Below is a small trained network, with its code and all its weights. Each question gives an input and a class and asks what happens when units are switched off, that is, made to give their printed mean instead of their output.

import numpy as np


def w(rows, s, z=0):
    codes = np.array(rows[::2]) - 128.0
    scale = np.full(codes.shape[1], s)
    scale[-1] = z or s
    return codes * scale


def f(y):
    return y / 2 * (1 + np.tanh(0.7978845608 * (y + 0.044715 * y**3)))


def log_softmax(a):
    a = a - a.max(-1, keepdims=True)
    return a - np.log(np.exp(a).sum(-1, keepdims=True))


def net(x, mask):
    res = np.array(x, float).reshape(1, 6) / 4 @ E
    y = f(res @ A[0][:, :-1].T + A[0][:, -1])
    res = res + np.where(mask, y, B[0][:, -1]) @ B[0][:, :-1]
    return log_softmax(res[-1] @ U[:, :-1].T + U[:, -1])


A, B = {}, {}
E = w([
[75,157,51,67],'x0',
[188,116,95,131],'x1',
[77,65,175,81],'x2',
[115,2,132,190],'x3',
[110,181,186,200],'x4',
[86,107,117,183],'x5',
],0.0097)
A[0] = w([
[169,59,76,134,254],'n1',
[117,134,58,114,139],'n2',
[133,170,133,119,126],'n3',
[254,93,145,153,207],'n4',
[164,114,136,118,152],'n5',
[94,160,164,84,213],'n6',
[98,150,164,120,171],'n7',
[101,101,198,169,229],'n8',
[164,212,136,163,150],'n9',
[91,92,103,160,214],'n10',
[142,134,146,69,156],'n11',
[136,125,127,240,87],'n12',
[178,123,91,105,229],'n13',
[122,114,166,106,172],'n14',
[147,128,124,87,189],'n15',
[146,170,148,151,147],'n16',
[154,185,161,147,147],'n17',
[161,153,138,177,164],'n18',
[103,138,169,80,188],'n19',
],0.017,0.0048)
B[0] = w([
[148,85,26,68,232],'n1',
[60,153,82,102,184],'n2',
[147,165,155,102,169],'n3',
[184,143,99,145,246],'n4',
[254,67,93,108,148],'n5',
[29,180,201,42,199],'n6',
[101,149,221,172,168],'n7',
[110,47,155,249,226],'n8',
[127,178,86,153,233],'n9',
[107,17,27,163,196],'n10',
[200,120,158,49,170],'n11',
[131,152,141,177,231],'n12',
[195,144,56,44,195],'n13',
[126,75,183,100,154],'n14',
[138,120,181,3,167],'n15',
[177,191,172,244,181],'n16',
[146,185,135,137,200],'n17',
[114,165,66,211,196],'n18',
[87,126,192,67,180],'n19',
],0.0071,0.012)
U = w([
[53,74,193,195,28],'0',
[133,144,77,204,47],'1',
[73,78,46,137,235],'2',
[227,22,125,109,2],'3',
[130,5,122,195,223],'4',
[118,83,202,107,193],'5',
],0.012,0.0013)

Each question gives the input, the list of numbers given to net, and the class t.
The units are the neurons (one row each of A and B). Each row of codes is followed by its name. A weight is (code - 128) times the scale printed after its matrix; where a second scale follows, it is the last column's (A, B and U).
mask holds one flag per neuron, in row order. A switched-off neuron (its flag False) gives its mean, the last column of its row in B, instead of its output. The means were averaged over made-up inputs and are rounded, as every weight is.
A unit's drop is (log p(t) with every unit on - log p(t) with that unit switched off) / (log p(t) with every unit on - log p(t) with every unit switched off).
The circuit of an input: a set's keep is (log p(t) with only the set's units on - log p(t) with every unit switched off) / (log p(t) with every unit on - log p(t) with every unit switched off). Starting from the 12 units with the biggest drops (on a tie, the unit counted first), units are removed one at a time, each time the one whose removal leaves the highest keep (on an exact tie, the one counted first), for as long as the keep stays at least 0.8.
circuit, biggest first: the units of the circuit, biggest drop first
unit that matters most: the unit with the biggest drop
k most important neurons: the k neurons with the biggest drops, biggest first
drop of u: that unit's drop, to one decimal
input [6,-5,4,7,0,7], class 4: circuit, biggest first	[n8, n10]
input [-4,1,4,-1,2,4], class 0: circuit, biggest first	[n1, n13]
input [4,3,3,-6,-8,1], class 3: unit that matters most	n11
input [-1,-7,-5,0,-3,3], class 0: circuit, biggest first	[n1, n4]
input [-3,-5,-1,-5,8,-2], class 0: 2 most important neurons	[n6, n7]
input [-4,4,4,-7,5,-3], class 5: 3 most important neurons	[n6, n19, n11]
input [5,-1,-1,2,5,-1], class 0: 3 most important neurons	[n1, n13, n4]
input [1,-8,-7,1,-6,-6], class 3: drop of n13	0.2
input [5,0,0,0,7,-1], class 0: drop of n13	0.2
input [7,-7,6,-6,-5,1], class 5: drop of n17	0.0
